What each symbol does to the elements:
α: x761->x825, x87->x670, x150->x602, x479->x990, x135->x475, x805->x660, x705->x555, x108->x889, x391->x472, x662->x329, x585->x259, x462->x625, x553->x107, x52->x973, x411->x925, x184->x869, x784->x552, x846->x52, x869->x145, x583->x593, x581->x963, x374->x195, x586->x787, x353->x350, x670->x909, x196->x108, x575->x245, x174->x230, x293->x805, x593->x814, x658->x101, x312->x882, x569->x103, x837->x451, x295->x359, x914->x928, x23->x98, x101->x313, x451->x3, x37->x658, x628->x214, x702->x295, x314->x811, x649->x174, x896->x567, x209->x276, x71->x160, x379->x705, x928->x509, x480->x77, x344->x866, x308->x906, x963->x896, x890->x391, x567->x595, x359->x196, x214->x792, x990->x812, x24->x356, x352->x672, x823->x70, x195->x233, x555->x761, x145->x601, x233->x634, x752->x847, x874->x553, x2->x23, x801->x581, x21->x575, x623->x489, x80->x895, x866->x802, x988->x232, x292->x374, x485->x734, x602->x583, x203->x646, x414->x801, x356->x904, x611->x573, x372->x784, x286->x291, x734->x314, x276->x837, x889->x209, x912->x497, x259->x404, x294->x293, x19->x913, x634->x135, x557->x903, x913->x292, x811->x914, x404->x344, x497->x111, x973->x2, x77->x702, x43->x21, x472->x851, x70->x874, x895->x91, x906->x312, x239->x184, x6->x43, x775->x118, x332->x71, x706->x6, x313->x372, x245->x609, x595->x24, x753->x479, x118->x294, x232->x982, x851->x752, x882->x302, x802->x164, x898->x462, x416->x586, x765->x912, x291->x775, x164->x804, x103->x988, x814->x898, x904->x480, x231->x656, x660->x846, x91->x332, x825->x611, x601->x243, x609->x286, x843->x563, x672->x890, x107->x628, x925->x662, x489->x649, x787->x414, x243->x823, x111->x231, x792->x416, x625->x485, x909->x557, x230->x203, x656->x706, x304->x585, x475->x239, x329->x765, x615->x411, x3->x379, x44->x753, x646->x615, x573->x44, x804->x843, x302->x569, x350->x37, x509->x353, x982->x556, x847->x623, x552->x80, x903->x150, x563->x19, x98->x304, x812->x87, x556->x352, x160->x308
δ: x761->x585, x87->x563, x150->x195, x479->x164, x135->x391, x805->x658, x705->x98, x108->x293, x391->x3, x662->x909, x585->x332, x462->x184, x553->x646, x52->x372, x411->x87, x184->x752, x784->x414, x846->x313, x869->x847, x583->x634, x581->x231, x374->x556, x586->x765, x353->x107, x670->x19, x196->x294, x575->x734, x174->x44, x293->x37, x593->x135, x658->x792, x312->x480, x569->x295, x837->x52, x295->x775, x914->x70, x23->x80, x101->x416, x451->x973, x37->x214, x628->x411, x702->x291, x314->x243, x649->x573, x896->x706, x209->x660, x71->x595, x379->x23, x928->x874, x480->x609, x344->x308, x308->x356, x963->x656, x890->x451, x567->x6, x359->x118, x214->x925, x990->x804, x24->x21, x352->x276, x823->x174, x195->x352, x555->x304, x145->x623, x233->x672, x752->x555, x874->x203, x2->x552, x801->x111, x21->x485, x623->x825, x80->x581, x866->x906, x988->x196, x292->x982, x485->x145, x602->x233, x203->x479, x414->x497, x356->x575, x611->x404, x372->x787, x286->x914, x734->x601, x276->x846, x889->x805, x912->x150, x259->x71, x294->x350, x19->x988, x634->x890, x557->x292, x913->x232, x811->x823, x404->x160, x497->x602, x973->x784, x77->x286, x43->x625, x472->x379, x70->x230, x895->x963, x906->x904, x239->x851, x6->x462, x775->x509, x332->x567, x706->x898, x313->x586, x245->x314, x595->x43, x753->x802, x118->x353, x232->x108, x851->x705, x882->x77, x802->x312, x898->x239, x416->x329, x765->x903, x291->x928, x164->x882, x103->x359, x814->x475, x904->x245, x231->x593, x660->x101, x91->x896, x825->x259, x601->x489, x609->x811, x843->x569, x672->x837, x107->x615, x925->x670, x489->x611, x787->x912, x243->x649, x111->x583, x792->x662, x625->x869, x909->x913, x230->x753, x656->x814, x304->x91, x475->x472, x329->x557, x615->x812, x3->x2, x44->x866, x646->x990, x573->x344, x804->x302, x302->x702, x350->x628, x509->x553, x982->x889, x847->x761, x552->x801, x903->x374, x563->x103, x98->x895, x812->x843, x556->x209, x160->x24
σ: x761->x847, x87->x411, x150->x912, x479->x203, x135->x593, x805->x889, x705->x851, x108->x232, x391->x135, x662->x792, x585->x761, x462->x6, x553->x509, x52->x837, x411->x628, x184->x462, x784->x973, x846->x276, x869->x625, x583->x111, x581->x80, x374->x903, x586->x313, x353->x118, x670->x925, x196->x988, x575->x356, x174->x823, x293->x108, x593->x231, x658->x805, x312->x802, x569->x843, x837->x672, x295->x569, x914->x286, x23->x379, x101->x660, x451->x890, x37->x293, x628->x350, x702->x302, x314->x245, x649->x243, x896->x91, x209->x556, x71->x259, x379->x472, x928->x291, x480->x312, x344->x573, x308->x344, x963->x895, x890->x634, x567->x332, x359->x103, x214->x37, x990->x646, x24->x160, x352->x195, x823->x811, x195->x150, x555->x752, x145->x485, x233->x602, x752->x184, x874->x928, x2->x3, x801->x552, x21->x24, x623->x145, x80->x23, x866->x44, x988->x19, x292->x557, x485->x21, x602->x497, x203->x874, x414->x784, x356->x308, x611->x489, x372->x52, x286->x77, x734->x575, x276->x352, x889->x982, x912->x787, x259->x825, x294->x196, x19->x670, x634->x583, x557->x329, x913->x909, x811->x609, x404->x611, x497->x414, x973->x451, x77->x882, x43->x595, x472->x475, x70->x914, x895->x98, x906->x866, x239->x898, x6->x567, x775->x295, x332->x585, x706->x896, x313->x846, x245->x904, x595->x71, x753->x230, x118->x359, x232->x913, x851->x239, x882->x164, x802->x753, x898->x706, x416->x101, x765->x586, x291->x702, x164->x479, x103->x563, x814->x656, x904->x906, x231->x581, x660->x209, x91->x304, x825->x623, x601->x734, x609->x480, x843->x812, x672->x233, x107->x353, x925->x214, x489->x601, x787->x372, x243->x314, x111->x801, x792->x658, x625->x43, x909->x662, x230->x70, x656->x963, x304->x555, x475->x814, x329->x416, x615->x107, x3->x391, x44->x174, x646->x553, x573->x649, x804->x990, x302->x804, x350->x294, x509->x775, x982->x292, x847->x869, x552->x2, x903->x765, x563->x87, x98->x705, x812->x615, x556->x374, x160->x404
θ: x761->x625, x87->x350, x150->x372, x479->x928, x135->x581, x805->x292, x705->x898, x108->x909, x391->x231, x662->x805, x585->x869, x462->x332, x553->x295, x52->x233, x411->x294, x184->x567, x784->x890, x846->x195, x869->x595, x583->x552, x581->x379, x374->x586, x586->x276, x353->x103, x670->x37, x196->x670, x575->x344, x174->x609, x293->x913, x593->x80, x658->x982, x312->x230, x569->x615, x837->x602, x295->x812, x914->x882, x23->x475, x101->x556, x451->x583, x37->x232, x628->x196, x702->x990, x314->x906, x649->x245, x896->x555, x209->x903, x71->x623, x379->x814, x928->x302, x480->x753, x344->x243, x308->x649, x963->x705, x890->x111, x567->x761, x359->x87, x214->x108, x990->x509, x24->x611, x352->x912, x823->x480, x195->x787, x555->x462, x145->x24, x233->x414, x752->x6, x874->x702, x2->x135, x801->x3, x21->x404, x623->x21, x80->x472, x866->x823, x988->x925, x292->x416, x485->x160, x602->x784, x203->x291, x414->x451, x356->x573, x611->x734, x372->x672, x286->x164, x734->x308, x276->x150, x889->x557, x912->x52, x259->x145, x294->x19, x19->x214, x634->x801, x557->x101, x913->x792, x811->x312, x404->x601, x497->x973, x973->x634, x77->x479, x43->x259, x472->x656, x70->x77, x895->x851, x906->x174, x239->x896, x6->x585, x775->x843, x332->x847, x706->x304, x313->x352, x245->x866, x595->x825, x753->x914, x118->x563, x232->x662, x851->x706, x882->x203, x802->x70, x898->x91, x416->x209, x765->x846, x291->x804, x164->x874, x103->x411, x814->x895, x904->x44, x231->x23, x660->x374, x91->x752, x825->x485, x601->x356, x609->x802, x843->x107, x672->x497, x107->x359, x925->x293, x489->x575, x787->x837, x243->x904, x111->x2, x792->x889, x625->x71, x909->x658, x230->x286, x656->x98, x304->x184, x475->x963, x329->x660, x615->x118, x3->x593, x44->x811, x646->x775, x573->x314, x804->x553, x302->x646, x350->x988, x509->x569, x982->x329, x847->x43, x552->x391, x903->x313, x563->x628, x98->x239, x812->x353, x556->x765, x160->x489

The rows follow the links: the fewer symbols apart two elements are, the more alike their rows tend to be.

Here are some elements, each with a row of numbers. One shown again gets a slightly different row.
x660
[   8   43    9  -30   12  -45    7   37  -12   -4   -6    0  -17   15   35  -12   15   21   19  -47   39  -30  -62   46   -3   -3   10  -24   11 -106   42    4   39   -7   49  -45    8   41   39  -63   23    2  -30  -21   43   14   -8  -17    9  -10    5   -4   -6   31   26  -18  -75  -61   20  -45    2  -17  -21]
x302
[-22 -42  30  -4  34  13  54 -64  -1  23  60   5  20   3   5  29 -24 -40 -72  26 -24   4 -28  -1   6  50   2   6 -24  17  14  -4   3  18  -6 -11 -23 -32 -77  60 -32   4  28  21 -64  -5 -27  10 -24  58  64 -13  24 -40 -15  -3  32  28 -51   2   7  52  15]
x625
[ 12 -17 -41  12 -36  15 -57  25 -16  -8 -56   8 -26   2 -51  -2  21  -8  19  10  -3  42  80   3 -15 -45 -17  -5 -12  98 -35   1 -22 -14 -65  23 -22  22  32 -11   1  -8 -16  -4  33   0  20  19  -7 -80 -80  11 -23  14  10  12 -47  28   3  18 -10 -40   2]
x761
[  6  -7 -50  15 -40  26 -52  15  -8  -6 -59   4 -35  -3 -56   0   7  -6  18  16   5  41  74   1 -15 -47 -30   5 -19 100 -34   1 -27 -11 -68  24 -13  14  35   1  -5 -23 -28 -16  24  -3   8  18 -11 -66 -86  19 -38  16   3  16 -42  19  11  19 -13 -30   3]
x662
[-15  56 -20   0  14 -15  45 -27   1 -27  17   7 -17  -9  17 -10   4 -28 -38 -53  84 -35 -58  72   4  -3  -3   0 -23 -47  47 -20  52   9  17 -45  14  52  -3  -4 -16 -14 -42 -12   9  33 -49   4   8   8  38 -11  19   6   6 -18 -99 -43  11 -41  -7 -18  -1]
x909
[-15  58 -21   0  14 -12  45 -33   5 -28  21   7 -13 -13  16 -10   7 -28 -41 -53  84 -37 -53  70   3  -3  -1   1 -22 -40  44 -22  51  10  18 -43  11  53  -9   0 -18 -14 -39  -7   8  37 -50   4   9   7  42 -13  20   2   5 -17 -99 -40  11 -40  -8 -19   3]
x98
[ 18  55 -50  36 -44  60 -30 -22  59 -23 -35  -1   5 -53 -23 -15  -9  28  35  18   9  -6  53 -45   1 -57 -15  37  13  62 -51  -6 -29  -2  -6  53  34 -28  21  29  -4 -15   1  -9  -1  18   6   4  26   5 -35  23 -47  -8 -36  30  57   6  68  34 -18 -18  25]
x480
[  -6 -104   61  -25   29  -37    0   28  -55   37   24   -3   17   52    0   24    7  -17  -14   32  -77   39    7  -19   -2   57   17  -30    3    7    4   16  -19   -2  -17   -8  -44  -17  -33   -7   11   30   41   26  -18  -40   35    0  -31  -13    9  -18   39   -8   24  -16   36   45  -80    9   20   29  -12]
x928
[-19 -54  40  -1  33   4  49 -52  -6  21  63   3  33   6   8  25 -14 -38 -61  25 -35   6 -19 -12   7  52  12   4 -12  17   8  -3  -2  14  -1  -3 -23 -31 -78  55 -23  18  41  32 -60  -9 -11   8 -19  50  69 -21  39 -41  -9  -4  48  37 -56  10  11  46  13]
x753
[ -3 -95  66 -21  32 -31   3  13 -43  36  37   1  31  40   7  26  11 -18 -23  30 -75  31   9 -24  -1  53  26 -29   5  11  -2  13 -15  -4  -6  -3 -47 -21 -47   4   7  38  56  33 -24 -26  35   0 -24  -2  26 -21  42 -20  19 -11  45  49 -75  11  18  31  -5]
x308
[-32 -89  10  26  10 -31  -4  46 -69 -15 -14 -20 -12  52 -31  -9   1 -37  15   6 -20  52  36   4  14  39 -11  -1  -8  43   0  -8 -20   6 -67  12   5  25   8  -5  -1  -1 -16  11   1 -60  27   3  -8 -52 -18 -17  90  26  12 -22  16  48 -75  23  24 -27 -28]
x43
[ 12 -22 -37  11 -35   9 -58  29 -18 -11 -54   7 -22   2 -49  -4  26  -9  20   8  -2  42  82   3 -16 -44 -12  -7 -10 100 -36  -1 -21 -17 -63  24 -24  28  29 -10   5  -4 -11   1  35   1  25  18  -5 -83 -77   9 -15  13  12  11 -46  32   0  17 -10 -41   3]
x259
[ 13 -30 -28  16 -27  -1 -54  34 -28 -15 -48   7 -11   4 -44 -10  37 -12  23   2  -4  41  88   1 -13 -39  -3 -11  -1  98 -37  -3 -23 -20 -58  22 -22  35  23 -15   8   9  -1  10  37   2  37  17   0 -90 -64   0   9  13  14   5 -38  41 -12  21  -4 -50   1]
x601
[-21 -71  -4  33  -1 -29 -15  46 -60 -27 -20 -15  -4  36 -35 -19  17 -38  21  -1  -7  46  60   5  10  14  -2  -2  -1  64 -15 -14 -19  -2 -66  21   2  39   9  -5   1   8  -8  18  11 -41  36   7   5 -69 -20 -21  90  22  14 -17   6  56 -61  27  18 -47 -19]
x787
[   8   46   19    5    7  -32    7   46   12  -21    2  -17   19   -1   50  -34    3   48   63  -31   14  -44  -43  -15   16    4   22    3   46 -118   12   -1   13   -1   72    0   55    6   41  -47   35   12    1   -9   27   -4   21  -31   41   23   26   -5   25   26    1  -12   52  -40   38  -10   10  -19  -20]
x71
[ 13 -26 -32  14 -30   2 -57  32 -24 -13 -49   9 -15   4 -45  -8  34 -12  22   5  -2  42  86   2 -14 -41  -6  -9  -4 100 -37  -1 -23 -19 -60  24 -23  33  26 -14   7   6  -2   7  39   2  32  17  -3 -86 -70   2  -1  12  15   8 -43  38  -8  20  -6 -48   1]
x145
[  7 -39 -20  22 -21 -13 -48  39 -35 -23 -38   3  -4  10 -39 -14  39 -19  25  -3  -4  41  87   2  -8 -31   4 -10   4  94 -34  -7 -20 -18 -57  25 -17  42  19 -15   9  17   6  16  36  -3  41  14   7 -91 -48 -11  37  11  16  -3 -28  49 -23  24   1 -58  -3]
x314
[ -31 -100   27    4   18  -36    2   46  -74    8   -5  -20  -18   65  -25    4   -9  -29    6   18  -40   53   15    1    9   54  -12  -11  -11   17   11    2  -19    8  -59   -1  -11    7    5  -10    0   -3  -11    5  -10  -69   22    0  -26  -37  -16  -13   70   25   17  -21   18   40  -84   15   25   -1  -32]
x851
[ 12  51 -58  41 -44  60 -28 -24  55 -24 -37   0  -5 -50 -30 -15 -13  21  30  16  18  -1  55 -37   1 -56 -22  41   3  73 -48  -9 -27   1 -20  53  35 -23  22  33 -10 -23  -9 -12  -3  12   0   8  23   2 -38  25 -43  -5 -37  30  46   7  64  33 -17 -20  21]
x332
[  4   0 -57  17 -42  36 -48   8   2 -10 -60   2 -40  -8 -55   0   0  -4  17  17   9  37  68   1 -12 -48 -37  13 -20  98 -30  -1 -26  -6 -69  26  -7   6  38   5  -8 -31 -35 -19  17  -6   0  16 -10 -55 -85  26 -43  17  -7  17 -37  15  19  20 -14 -28   4]
x21
[  2 -47 -18  27 -16 -18 -41  42 -42 -27 -35  -2  -1  15 -38 -17  39 -24  24  -6  -6  40  86   1  -1 -19   4  -9   6  90 -31 -11 -20 -13 -58  24 -12  47  15 -14   9  18   6  21  31 -10  43  13  11 -88 -39 -15  53  13  16  -7 -19  53 -32  25   6 -57  -4]
x895
[ 20  55 -49  34 -42  58 -33 -19  61 -21 -31   1   8 -53 -18 -16  -6  33  38  17   6 -10  55 -47  -1 -57 -10  38  15  58 -51  -4 -27  -5  -1  54  32 -30  20  26  -1 -12   7  -5   2  19   9   3  28  10 -34  22 -50  -9 -35  32  61   5  71  32 -20 -16  25]
x869
[  9 -14 -44  12 -38  18 -57  21 -14  -8 -59   7 -30   1 -51  -2  18  -6  20  11   0  43  77   4 -16 -45 -22  -2 -14 100 -33   0 -24 -13 -67  21 -20  21  33  -8   0 -12 -19  -8  30  -2  18  18  -8 -75 -83  14 -30  13   7  14 -46  24   6  18 -12 -37   3]
x475
[ 32  56 -30  19 -37  50 -40  -8  64  -8 -28   3  16 -52  -6 -10  -2  50  45  20 -11 -14  45 -56  -5 -55  -1  26  26  30 -50   6 -28 -12  20  48  26 -41  23  12  11  -2  21  -6   7  23  18  -4  25  16 -34  24 -67 -10 -28  31  70  -2  74  28 -19  -7  23]

Each walk starts at a row. The symbols on each line, taken left to right, move it on to the next element.
Answer with the element's row; about right is enough.
[-31 -96  15  17  13 -33   0  47 -72  -6  -9 -22 -18  60 -29  -4  -6 -37  13  11 -26  52  26   3  13  46 -12  -3 -11  33   4  -4 -21   6 -66   7   1  18   7  -7  -2  -4 -15   7  -4 -66  24   2 -15 -44 -17 -15  83  27  15 -23  17  44 -80  21  25 -16 -31]
α δ δ δ σ δ -> [ -27 -105   36   -4   21  -37    1   45  -73   16   -2  -19  -17   67  -19   11   -9  -28    2   23  -51   53    9   -2    7   57   -9  -17  -11   13   11    6  -20    5  -53   -4  -20   -1   -1  -12    3   -1   -3    3  -12  -66   22    0  -29  -30  -16  -10   61   21   20  -21   18   37  -86   13   25   10  -33]
δ δ θ σ δ α δ δ -> [  -8 -106   61  -22   28  -37   -3   32  -58   38   20   -4   13   55   -1   24    4  -19  -12   31  -77   43    7  -18   -3   57   15  -29    1    4    5   15  -20   -3  -21   -8  -44  -16  -28   -7    9   24   36   22  -17  -43   33    0  -33  -17    4  -16   38   -4   25  -15   31   43  -83    9   23   29  -17]
[-17 -57  43  -2  34   0  44 -46 -10  21  62   3  34   8  10  25 -11 -35 -59  26 -39   5 -12 -15   8  52  15   0  -9  15   6  -1  -3  13   1  -4 -25 -31 -78  51 -20  22  45  34 -55  -7  -7   7 -16  47  67 -20  41 -42  -9  -6  51  41 -58  11  11  45  12]
θ δ δ δ θ δ -> [-20 -50  37   0  34   7  49 -55  -4  21  61   3  29   5   8  25 -16 -37 -65  24 -31   4 -21 -10   7  49   8   4 -16  17  10  -4   1  15  -4  -7 -23 -32 -78  55 -25  12  36  30 -61  -8 -18   8 -20  52  67 -18  35 -41 -13  -4  43  33 -53   7   7  49  13]
σ σ δ α δ θ α θ α α -> [ -15   56  -20   -4   14  -17   42  -21   -1  -24   12    3  -21   -5   18  -10    2  -24  -33  -53   81  -35  -61   71    5   -4   -6   -1  -22  -56   48  -18   52   10   17  -45   14   53    2   -9  -17  -17  -45  -15   12   29  -49    1    8    8   34  -10   17   10    9  -17 -100  -47   11  -44   -6  -16   -4]
[ -13 -106   56  -22   28  -38   -3   35  -63   36   14   -6    7   60   -6   23    2  -19   -9   32  -76   46    6  -15    0   57   10  -30   -2    6    6   16  -19   -2  -28   -8  -43  -14  -23  -11    9   21   28   19  -15  -51   31   -1  -33  -19    2  -14   42    1   24  -13   29   42  -84    9   23   28  -21]
σ δ θ δ θ θ -> [ -4 -85  62 -15  35 -25  16  -6 -31  30  49   4  40  28  12  25  10 -22 -33  29 -69  20   6 -25   1  51  30 -21   7  13  -4   9 -13  -1   1  -1 -41 -25 -62  17   1  42  62  40 -33 -18  27   2 -20  12  46 -24  45 -30  11 -10  51  51 -69  11  17  35   3]
σ δ δ δ σ σ θ δ σ σ -> [ -9 -68  54  -5  33 -11  33 -31 -17  24  58   2  41  14  12  23   1 -31 -47  27 -51   9  -3 -22   6  52  23  -9   2  16  -1   2  -7   7   3  -2 -31 -27 -72  37 -10  34  57  40 -45  -9  10   5 -16  31  62 -24  47 -39   0  -7  57  47 -62  14  13  37  10]
[ 30  58 -34  22 -41  53 -39 -12  64  -9 -30   3  14 -53  -8 -13  -3  46  45  21  -6 -14  47 -54  -4 -55  -3  27  25  39 -53   3 -30  -9  15  51  27 -37  20  15   8  -3  19  -5   5  23  17  -2  26  15 -34  24 -61 -11 -30  30  66   1  74  29 -19  -9  25]
θ δ α α α σ α θ -> [-16 -69  -3  34  -2 -28 -20  47 -58 -30 -22 -14  -4  31 -35 -19  22 -36  23  -3  -6  44  65   3   9   9   1  -3   3  71 -19 -14 -19  -3 -66  21   2  42  10  -7   4  10  -6  20  16 -35  38   9   7 -75 -22 -20  88  21  15 -17   4  56 -55  28  16 -52 -16]
δ θ δ θ δ σ -> [-29 -84   8  29   7 -33  -5  48 -67 -18 -15 -20 -12  51 -33 -13   6 -38  17   4 -14  48  42   4  15  33  -8  -1  -5  48  -4 -12 -19   3 -68  15   5  31   8  -6  -1   0 -14  12   3 -54  28   4  -5 -56 -18 -18  91  25  13 -21  14  51 -72  26  23 -33 -27]
[ -14 -109   55  -21   27  -39   -1   39  -63   34   11   -8    2   62   -7   22   -1  -20   -8   30  -71   46    5  -14    1   59    6  -26   -3    5    8   16  -18    0  -32   -7  -39  -13  -18  -14    9   19   23   15  -15  -53   31    0  -34  -22   -4  -13   44    5   23  -15   26   39  -84    9   22   26  -23]
δ δ σ α δ σ θ -> [ -5 -81  61 -13  35 -20  21 -10 -27  29  51   3  42  24  13  23   7 -23 -37  29 -65  17   4 -26   2  53  29 -17   7  12  -2   8 -12   0   2  -3 -40 -23 -65  23  -1  41  61  41 -35 -13  24   4 -17  16  50 -25  47 -34   8  -8  55  50 -68  11  17  35   5]
α δ δ δ σ δ -> [-15 -61  47  -3  35  -3  41 -41  -9  21  60   3  39  10  11  24  -6 -32 -54  27 -43   6  -8 -18   8  53  18  -3  -5  17   3  -2  -4  10   2  -1 -27 -28 -77  46 -16  25  49  37 -52  -8  -1   5 -15  41  68 -23  46 -41  -5  -7  54  42 -57  11  12  43  10]
[-14 -64  50  -3  36  -8  36 -36 -15  22  60   4  39  12  12  23  -4 -32 -51  26 -48   8  -6 -21   7  52  21  -6  -2  17   3   0  -5   7   3   0 -30 -29 -75  43 -12  29  53  38 -48  -9   4   6 -15  37  66 -24  49 -41  -5  -7  56  47 -60  12  14  42  12]
δ α α α α θ σ α σ -> [ -14   53  -16  -10   13  -22   36   -9   -6  -21    9    3  -26    2   18  -10    0  -17  -24  -53   76  -32  -65   70    4    2   -8   -6  -19  -68   51  -12   49    8   21  -48   15   51   12  -22  -11  -18  -51  -19   18   22  -45   -3    5    4   25   -6   10   18   12  -17 -100  -52   11  -45   -3  -15  -10]
θ θ α δ α -> [  11   48   21    3    9  -36    5   50   12  -20    3  -14   21   -2   50  -32    8   48   63  -35   14  -43  -43  -13   14    4   26   -1   46 -118   12    1   13   -3   73   -3   53   11   39  -49   35   15    1   -7   31   -1   22  -32   40   19   29   -7   25   24    3  -12   44  -40   37  -12   11  -21  -19]
[  1  34 -67  39 -44  60 -30 -17  34 -24 -47  -5 -25 -33 -48 -10 -18   5  22  19  23  16  56 -18   0 -51 -36  39 -16  87 -38 -10 -28   3 -49  44  30 -14  31  32 -19 -39 -35 -21  -1  -2 -12  12   8 -14 -59  27 -42   7 -32  24  17   8  45  29 -16 -17  15]
δ α δ δ θ θ -> [  9 -11 -48  10 -39  22 -56  20 -11  -8 -60   5 -33  -2 -54  -2  13  -5  19  14   2  42  77   3 -14 -44 -25   1 -18  99 -32   0 -23 -13 -67  23 -17  18  37  -4  -2 -17 -25 -12  27  -2  12  17 -11 -71 -84  16 -34  16   4  15 -46  24   8  19 -14 -34   3]
α α α α α θ α δ σ σ -> [-22 -46  33  -3  34  10  51 -60  -3  22  62   3  24   6   6  28 -21 -39 -67  24 -28   4 -25  -6   6  52   6   5 -19  19  12  -4   2  17  -4  -6 -22 -31 -77  58 -29   8  30  26 -63  -7 -23   9 -22  55  65 -16  29 -41 -12  -6  40  30 -51   6   9  52  14]
[  1   9 -60  22 -42  45 -43  -1   8 -11 -60   1 -43 -12 -57  -3  -7  -2  18  19  13  34  62  -1  -9 -47 -37  20 -23  96 -31  -2 -27  -3 -67  30   3   1  38  13 -15 -37 -38 -21  12  -8  -7  16  -7 -45 -80  27 -44  17 -13  20 -27  11  23  21 -16 -21   5]
δ α α θ δ δ α -> [-28 -80   3  31   5 -31  -7  46 -66 -24 -17 -21  -8  47 -34 -14   9 -39  19   0 -12  48  47   3  13  27  -5  -1  -4  53  -7 -13 -19   3 -68  16   5  33   8  -6   0   1 -11  14   8 -51  31   6  -2 -62 -17 -18  93  24  13 -20  12  53 -69  26  21 -37 -23]
θ σ δ α α σ σ -> [ -2 -92  64 -18  32 -31   9   7 -38  33  41   3  35  35  10  24  11 -20 -24  29 -74  25  10 -26   0  54  28 -23   9   8  -3  13 -15  -4  -4  -4 -45 -22 -53   8   6  41  59  37 -25 -24  32   2 -23   4  35 -25  43 -24  17 -12  46  49 -74  12  18  33  -1]
